Each row has a name. Each piece below is followed by the name of the row it came from, unless a question asks for something else. Each question is about the rows just above it.

(199): 76,160,170,148,223,238,115,74,38,151,133,174,66,167,107,35,113,142,127,12,190,38,196,123,84,135,124,81,75,116,81,99,142,68,156,59,179,114,56,139,126,140,163,172,41,171,147
(104): 118,111,134,133,145,158,125,108,113,123,143,142,105,138,117,119,123,126,117,114,141,108,146,117,114,121,140,130,131,115,119,129,146,116,121,129,152,115,113,139,116,120,117,131,98,147,131
(69): 137,118,149,141,149,169,121,100,93,123,133,147,107,150,105,105,129,106,118,97,139,89,181,102,90,125,134,113,129,123,98,135,145,105,130,100,161,99,89,118,102,131,142,136,100,154,126
(84): 114,124,127,167,139,171,35,115,99,38,142,163,156,38,123,113,56,41,170,81,66,223,83,133,59,12,172,190,74,75,140,148,196,179,76,116,238,81,151,174,126,147,68,135,107,142,160
Put 147,171,41,172,163,140,126,139,56,114,179,59,156,68,142,99,81,116,75,81,124,135,84,123,196,38,190,12,127,142,113,35,107,167,66,174,133,151,38,74,115,238,223,148,170,160,76 back in order: which row is it? => (199)
Which row holds these entries in another order? 89,89,90,93,97,98,99,100,100,100,102,102,105,105,105,106,107,113,118,118,118,121,123,123,125,126,129,129,130,131,133,134,135,136,137,139,141,142,145,147,149,149,150,154,161,169,181 => (69)
Put 154,126,137,118,149,141,149,169,121,100,93,123,133,147,107,150,105,105,129,106,118,97,139,89,181,102,90,125,134,113,129,123,98,135,145,105,130,100,161,99,89,118,102,131,142,136,100 back in order: which row is it? => (69)
Put 98,105,108,108,111,113,113,114,114,115,115,116,116,117,117,117,117,118,119,119,120,121,121,123,123,125,126,129,129,130,131,131,131,133,134,138,139,140,141,142,143,145,146,146,147,152,158 back in order: which row is it? => (104)
151,38,223,142,35,114,38,147,139,75,12,163,127,142,99,126,83,115,68,179,148,167,116,156,107,135,196,41,124,59,238,81,123,81,76,133,140,172,171,113,174,160,170,56,74,190,66 is which row reordered? => (84)
12,35,38,38,41,56,59,66,68,74,75,76,81,81,84,99,107,113,114,115,116,123,124,126,127,133,135,139,140,142,142,147,148,151,156,160,163,167,170,171,172,174,179,190,196,223,238 is which row reordered? => (199)

(197): 122,134,102,126,104,187,136,166
(164): 104,188,136,126,135,122,166,103
(7): 102,126,136,122,188,135,166,104
Put 188,102,135,122,126,104,136,166 back in order: which row is it? => (7)
103,166,122,135,126,136,188,104 is which row reordered? => (164)
Which row holds these entries in another order? 102,126,104,187,136,166,122,134 => (197)
103,104,122,126,135,136,166,188 is which row reordered? => (164)
102,104,122,126,135,136,166,188 is which row reordered? => (7)

(197): 73,208,69,24,31,64,31,86,217,69,86,203,178,198,63,49,24,51,220,218,155,113
(84): 126,123,125,124,124,123,124,125,125,123,125,124,122,125,123,124,124,124,124,124,121,121
(72): 88,113,124,118,178,180,181,181,178,132,95,94,80,121,103,113,97,139,76,128,181,128
(40): 145,70,164,132,148,140,148,70,159,73,134,142,166,97,77,128,76,70,77,80,133,168
(164): 144,78,143,194,193,177,192,132,67,172,132,69,85,71,135,149,194,184,66,72,114,141
(199): 126,134,129,137,133,135,138,127,122,139,127,128,145,125,137,136,138,135,127,131,140,141
(180): 180,88,181,128,121,95,118,181,124,93,181,132,113,139,178,178,128,103,113,97,76,80
(104): 48,191,50,114,123,164,129,52,141,171,52,131,159,120,65,58,114,151,156,177,207,197
(7): 131,52,128,191,120,141,65,114,123,207,50,48,114,159,156,52,164,177,58,171,197,151
(69): 145,148,166,168,133,142,80,132,128,164,76,71,134,159,148,77,70,70,73,97,77,140
(185): 142,133,140,77,76,70,73,148,166,70,148,164,133,168,134,128,77,71,159,145,97,80
(113): 72,199,69,52,59,90,61,80,193,95,80,181,170,175,69,57,52,79,199,203,164,132
Put 121,178,80,88,113,181,132,181,178,76,128,180,124,113,139,103,118,181,128,97,93,95 back in order: which row is it? => (180)
Put 140,77,97,73,70,70,77,148,159,134,71,76,164,128,132,80,142,133,168,166,148,145 back in order: which row is it? => (69)
Which row holds these entries in another order? 197,207,177,156,151,114,58,65,120,159,131,52,171,141,52,129,164,123,114,50,191,48 => (104)
Which row holds these entries in another order? 69,69,24,178,31,51,208,203,113,64,63,24,86,155,49,218,220,86,73,217,31,198 => (197)
168,70,80,134,70,133,128,97,148,145,77,77,71,166,140,142,76,164,73,159,133,148 is which row reordered? => (185)
Put 70,70,71,73,76,77,77,80,97,128,132,133,134,140,142,145,148,148,159,164,166,168 back in order: which row is it? => (69)
76,80,88,93,95,97,103,113,113,118,121,124,128,128,132,139,178,178,180,181,181,181 is which row reordered? => (180)

(40): 85,91,229,101,163,178
(197): 161,115,228,129,40,139
(69): 85,91,228,163,101,178
(164): 224,79,149,173,53,203
Put 178,163,101,229,91,85 back in order: which row is it? => (40)
Put 85,91,101,163,178,228 back in order: which row is it? => (69)

(7): 97,79,65,127,143,123,120,188
(199): 123,127,79,65,121,143,188,97
(72): 80,97,127,65,120,123,143,188
65,80,97,120,123,127,143,188 is which row reordered? => (72)
Which row holds these entries in another order? 143,97,188,121,65,123,79,127 => (199)
Which row holds these entries in another order? 188,97,123,127,79,65,121,143 => (199)
Put 188,120,123,143,127,65,79,97 back in order: which row is it? => (7)
Put 127,65,188,120,123,143,97,79 back in order: which row is it? => (7)

(185): 107,125,123,113,119,125
(197): 100,136,107,140,110,144
(164): 108,125,122,113,122,124
(180): 133,93,192,108,92,148
(113): 113,125,123,116,123,124
(104): 227,156,128,203,185,131
(72): 125,127,114,90,157,86
(199): 113,87,131,161,97,133
(84): 148,74,234,105,74,163
(7): 133,131,113,97,162,87
(40): 141,82,217,106,81,158
(69): 139,133,111,99,168,84
128,131,156,185,203,227 is which row reordered? => (104)
131,113,87,133,162,97 is which row reordered? => (7)
Put 87,97,113,131,133,161 back in order: which row is it? => (199)

(197): 134,154,91,44,113,169,90,202,133,65,46,180,173,161,123,219,163,134,143,202,118,126,58,108,158,201,91,34,66,96,80,122,144,159,199,171,120,130,144,129,138,101,86,98,140,109,107,163,150,166,174,123,174,147,142,144,63,162,39,194,127,79,110,152
(104): 134,154,91,44,113,169,90,202,133,65,46,180,173,161,123,219,163,134,143,202,118,126,58,108,158,201,91,34,66,96,80,122,144,159,199,171,120,130,144,129,138,101,86,98,140,109,107,163,150,166,174,123,174,199,96,172,94,163,85,131,126,117,161,139
(180): 166,101,170,134,108,134,219,123,65,180,94,46,174,130,154,171,86,199,133,144,202,96,117,96,139,131,85,44,129,113,143,173,163,202,107,172,126,90,201,126,158,163,123,150,159,80,139,144,161,98,199,120,138,174,91,161,34,118,122,109,58,66,163,91
(84): 132,103,150,146,110,73,92,116,93,158,158,132,64,132,122,119,159,103,112,138,150,127,124,134,128,144,129,106,124,131,82,112,140,144,111,93,128,108,221,242,139,93,127,134,192,147,120,117,135,105,156,150,152,150,126,138,242,37,126,78,123,160,156,140
(69): 159,91,101,158,199,131,140,109,120,96,126,66,166,90,98,44,122,130,139,107,163,46,219,161,58,126,113,173,172,161,150,201,199,117,154,174,202,123,129,96,170,118,163,86,91,174,163,144,171,34,180,94,65,80,85,144,133,123,134,108,138,202,143,134
Put 108,98,65,163,199,131,173,58,144,202,134,150,134,129,130,126,154,126,66,180,219,143,138,202,161,96,120,113,101,163,139,91,34,118,90,158,166,123,174,172,122,133,85,144,159,86,123,169,91,199,171,80,94,161,201,163,44,107,96,109,117,140,46,174 back in order: which row is it? => (104)
Which row holds these entries in another order? 34,44,46,58,65,66,80,85,86,90,91,91,94,96,96,98,101,107,108,109,113,117,118,120,122,123,123,126,126,129,130,131,133,134,134,138,139,140,143,144,144,150,154,158,159,161,161,163,163,163,166,170,171,172,173,174,174,180,199,199,201,202,202,219 => (69)

(185): 135,113,120,132,150,99,68,123,143,60,139,146,150,97,136,90,108,144,150,106,149,71,93,127,68,82,107,132,121,136,124,124,105,107,123,134,119,172,140,176,148,155,145,147,125,134,155,109,150,118
(113): 102,112,96,96,99,104,98,126,103,124,113,146,155,135,110,106,159,132,91,128,124,105,165,142,137,125,119,141,147,150,98,156,134,116,113,126,131,138,137,141,100,119,123,102,122,140,123,160,151,165
(164): 99,113,71,143,90,136,60,132,123,108,119,121,147,82,97,134,149,124,109,106,136,67,176,105,124,125,132,68,148,134,140,107,146,145,155,123,118,150,150,120,139,155,127,93,108,135,150,150,172,144
(72): 150,148,124,68,134,135,97,108,113,144,155,71,99,67,90,127,176,93,119,60,145,150,123,172,107,132,150,118,82,105,155,124,139,107,109,121,132,120,125,136,123,143,140,106,134,147,149,136,146,150
(84): 67,155,109,150,113,119,93,90,108,105,133,140,68,124,148,107,127,145,71,150,123,60,82,136,124,99,134,144,118,136,149,143,121,176,172,125,139,134,106,150,155,150,97,123,147,135,132,108,146,120
(197): 129,144,152,117,164,109,212,118,122,128,80,103,131,67,168,116,129,135,109,140,125,146,121,121,156,114,99,156,91,121,158,149,74,107,24,129,114,91,135,126,148,151,122,109,111,139,140,102,100,83
(104): 97,155,134,123,107,105,67,132,139,68,176,144,71,123,121,134,93,120,148,127,125,150,90,119,113,136,108,140,60,124,150,155,106,148,108,118,172,132,99,109,82,150,124,146,143,135,136,149,150,145
Put 60,67,68,71,82,90,93,97,99,105,106,107,108,108,109,113,118,119,120,121,123,123,124,124,125,127,132,132,134,134,135,136,136,139,140,143,144,145,146,147,148,149,150,150,150,150,155,155,172,176 back in order: which row is it? => (164)
Which row holds these entries in another order? 144,172,150,150,135,108,93,127,155,139,120,150,150,118,123,155,145,146,107,140,134,148,68,132,125,124,105,176,67,136,106,109,124,149,134,97,82,147,121,119,108,123,132,60,136,90,143,71,113,99 => (164)
144,99,113,71,143,90,136,60,132,123,108,119,121,147,82,97,134,149,124,109,106,136,67,176,105,124,125,132,68,148,134,140,107,146,145,155,123,118,150,150,120,139,155,127,93,108,135,150,150,172 is which row reordered? => (164)
90,143,134,150,132,136,155,71,113,139,67,132,145,99,155,68,123,60,118,107,147,106,125,150,120,119,124,93,150,148,107,123,144,150,105,109,140,172,124,136,82,97,149,176,135,146,134,108,121,127 is which row reordered? => (72)

(7): 105,85,180,170,161,117,164,61,165,135
(113): 80,122,59,149,162,136,92,63,160,132
(40): 92,168,152,182,114,206,121,183,118,121
(104): 188,115,118,107,119,89,98,99,77,84
(84): 59,131,92,160,136,149,122,162,62,80
(197): 214,140,122,171,67,140,117,57,118,136
(69): 137,214,118,67,122,171,57,117,140,140
(185): 84,165,105,61,164,117,180,135,161,170
(180): 79,38,146,139,191,140,153,108,126,117
(164): 162,61,149,80,160,136,122,92,132,59
(72): 122,160,132,162,136,92,80,59,149,62
(199): 143,105,152,123,76,97,149,147,208,113
Put 135,105,85,180,170,161,117,164,61,165 back in order: which row is it? => (7)
Put 136,92,80,59,149,62,122,160,132,162 back in order: which row is it? => (72)
59,61,80,92,122,132,136,149,160,162 is which row reordered? => (164)
Which row holds these entries in another order? 62,122,160,132,162,136,92,80,59,149 => (72)
160,59,62,132,122,162,80,136,149,92 is which row reordered? => (72)
Which row holds these entries in another order? 140,137,214,118,67,122,171,57,117,140 => (69)
61,84,105,117,135,161,164,165,170,180 is which row reordered? => (185)

(164): 111,141,125,121,114,115,148,114,142
(199): 126,126,124,121,143,157,102,140,98
(69): 132,126,76,97,209,115,130,92,134
(84): 102,124,121,126,98,127,140,157,143
(180): 134,198,132,102,117,90,129,126,234
(40): 95,146,120,110,118,138,126,119,118
(197): 132,129,134,127,117,102,164,114,159
(72): 132,129,134,127,117,90,234,102,198
(185): 115,126,134,209,97,92,76,132,131
(7): 118,134,124,116,129,139,130,126,123
(104): 120,139,125,92,119,111,185,106,160
Put 131,115,126,134,209,97,92,76,132 back in order: which row is it? => (185)
76,92,97,115,126,130,132,134,209 is which row reordered? => (69)
98,102,121,124,126,126,140,143,157 is which row reordered? => (199)
102,198,90,117,127,234,129,132,134 is which row reordered? => (72)

(197): 107,110,238,154
(84): 115,82,97,126
(104): 116,126,97,82
(72): 106,154,110,238
82,126,97,116 is which row reordered? => (104)
82,97,126,116 is which row reordered? => (104)
Put 107,110,154,238 back in order: which row is it? => (197)
Which row holds these entries in another order? 238,154,107,110 => (197)

(7): 80,152,93,203,217,128,140
(197): 218,115,112,146,148,139,133
(40): 77,138,109,102,129,129,165
(185): 129,138,129,109,78,165,102
102,165,78,109,129,138,129 is which row reordered? => (185)
Which row holds these entries in another order? 165,129,129,102,109,138,77 => (40)

